Here is a tiny trained network, its code and every weight. The questions are about switching its units off for an input and a target symbol, where a switched-off unit gives its printed mean instead of its output.

import numpy as np


def w(rows, s, z=0):
    codes = np.array(rows[::2]) - 128.0
    scale = np.full(codes.shape[1], s)
    scale[-1] = z or s
    return codes * scale


def f(y):
    return np.maximum(y, 0)


def softmax(a):
    e = np.exp(a - a.max(-1, keepdims=True))
    return e / e.sum(-1, keepdims=True)


def log_softmax(a):
    a = a - a.max(-1, keepdims=True)
    return a - np.log(np.exp(a).sum(-1, keepdims=True))


def net(x, mask):
    ids = ['αβγδθμξω'.index(c) for c in x.split()]
    T = len(ids)
    res = E[ids] + P[:T]
    q, k, v = (res @ M[0].T for M in (Q, K, V))
    z = softmax(np.where(np.tri(T) > 0, q @ k.T / 2**0.5, -1e9)) @ v
    res = res + np.where(mask[0], z, O[0][:, -1]) @ O[0][:, :-1]
    y = f(res @ A[0][:, :-1].T + A[0][:, -1])
    res = res + np.where(mask[1:13], y, B[0][:, -1]) @ B[0][:, :-1]
    return log_softmax(res[-1] @ U[:, :-1].T + U[:, -1])


Q, K, V, O, A, B = {}, {}, {}, {}, {}, {}
E = w([
[101,94,172,142,93],'α',
[126,65,147,165,84],'β',
[63,156,154,107,164],'γ',
[233,200,62,125,193],'δ',
[92,120,128,129,144],'θ',
[254,155,49,151,168],'μ',
[66,139,198,113,114],'ξ',
[113,86,111,157,125],'ω',
],0.019)
P = w([
[152,125,125,67,142],'0',
[86,217,104,162,106],'1',
[90,186,60,164,34],'2',
[106,88,73,33,107],'3',
[176,142,190,170,226],'4',
[129,237,117,222,85],'5',
[110,120,52,64,34],'6',
[167,43,162,27,214],'7',
[189,190,201,252,201],'8',
[120,205,133,147,17],'9',
[119,92,95,43,119],'10',
],0.012)
Q[0] = w([
[93,23,117,7,130],'h0',
[169,92,206,156,213],'h0',
],0.015)
K[0] = w([
[124,170,175,252,169],'h0',
[90,195,63,161,44],'h0',
],0.015)
V[0] = w([
[78,182,254,106,78],'h0',
[93,231,115,81,241],'h0',
],0.0083)
O[0] = w([
[128,238,216,160,21,253],'h0',
[149,166,155,234,249,119],'h0',
],0.015,0.0023)
A[0] = w([
[37,78,178,190,160,70],'n0',
[96,123,199,160,144,243],'n1',
[21,92,112,95,57,95],'n2',
[208,157,163,109,73,189],'n3',
[17,69,132,162,109,246],'n4',
[237,146,128,178,183,162],'n5',
[255,223,146,173,131,121],'n6',
[17,82,162,123,163,230],'n7',
[81,105,185,137,63,149],'n8',
[76,125,193,92,71,92],'n9',
[90,151,183,175,109,2],'n10',
[193,109,133,99,182,115],'n11',
],0.011,0.0085)
B[0] = w([
[3,94,119,160,90,174],'n0',
[139,152,158,149,93,223],'n1',
[87,120,144,92,147,235],'n2',
[102,161,85,157,156,234],'n3',
[218,139,136,88,134,222],'n4',
[103,161,137,88,96,216],'n5',
[144,55,124,108,140,208],'n6',
[204,101,77,137,98,199],'n7',
[121,156,95,116,164,248],'n8',
[103,125,68,133,149,242],'n9',
[128,79,159,102,203,172],'n10',
[112,133,116,203,106,166],'n11',
],0.014,0.017)
U = w([
[237,212,136,168,51,254],'α',
[82,229,116,108,86,138],'β',
[239,100,143,52,172,136],'γ',
[178,138,127,150,253,75],'δ',
[155,54,86,117,153,78],'θ',
[82,113,82,168,85,61],'μ',
[84,34,108,29,123,53],'ξ',
[63,66,174,86,113,183],'ω',
],0.0068,0.0089)

Each question gives the input, a string of symbols that net reads in full, and the target symbol t.
The units are the heads (2 rows each of Q, K, V and O) and the neurons (one row each of A and B). Each row of codes is followed by its name. A weight is (code - 128) times the scale printed after its matrix; where a second scale follows, it is the last column's (O, A, B and U).
mask holds one flag per unit, heads first, then neurons. A switched-off unit (its flag False) gives its mean, the last column of its rows in O or B, instead of its output. The means were averaged over made-up inputs and are rounded, as every weight is.
A unit's drop is (log p(t) with every unit on - log p(t) with that unit switched off) / (log p(t) with every unit on - log p(t) with every unit switched off).
The circuit of an input: a set's keep is (log p(t) with only the set's units on - log p(t) with every unit switched off) / (log p(t) with every unit on - log p(t) with every unit switched off). Starting from the 12 units with the biggest drops (on a tie, the unit counted first), units are removed one at a time, each time the one whose removal leaves the highest keep (on an exact tie, the one counted first), for as long as the keep stays at least 0.8.
units of the circuit, in order: the units of the circuit, biggest drop first
k most important neurons: the k neurons with the biggest drops, biggest first
drop when u is switched off: that unit's drop, to one decimal
input γ γ γ β, target ω: 3 most important neurons => [n6, n0, n10]
input θ α γ δ γ α θ γ γ ω γ, target ω: 4 most important neurons => [n0, n6, n10, n4]
input θ ω α μ μ δ μ α ξ, target θ: units of the circuit, in order => [h0, n7]
input α ω θ α β β, target β: 2 most important neurons => [n6, n7]
input θ ω μ γ γ γ ξ β γ α, target ξ: 2 most important neurons => [n2, n1]
input ξ α θ γ θ α γ ξ, target β: units of the circuit, in order => [h0, n6]
input γ δ α, target ω: 2 most important neurons => [n0, n6]
input ω γ γ θ ξ, target ω: most important neuron => [n0]
input θ θ α δ θ ξ, target μ: units of the circuit, in order => [n0, h0, n11]
input α α γ α α μ θ α, target θ: 2 most important neurons => [n7, n11]
input α α θ θ ω ξ α α α, target β: units of the circuit, in order => [h0, n6, n8]
input α ξ α ω, target δ: 2 most important neurons => [n10, n6]
input θ α α γ ξ, target β: 2 most important neurons => [n6, n3]
input α γ γ δ α α δ ω β θ γ, target ξ: 3 most important neurons => [n2, n1, n9]
input α μ δ ξ α β, target δ: 3 most important neurons => [n10, n6, n3]
input α γ γ α μ ξ ω θ β, target γ: 2 most important neurons => [n0, n4]
input μ θ γ δ γ γ δ θ, target ω: 3 most important neurons => [n6, n0, n4]
input ω δ α α μ γ θ α μ α α, target θ: 3 most important neurons => [n7, n0, n11]
input γ θ γ, target ω: 3 most important neurons => [n0, n6, n10]
input α α γ α α μ δ θ, target θ: drop when n7 is switched off => 0.3
input θ α α γ γ ω, target ω: drop when n6 is switched off => 0.4
input α γ θ α δ α α β, target β: drop when h0 is switched off => 1.3
input μ γ ξ γ α α, target ω: drop when n6 is switched off => 0.3
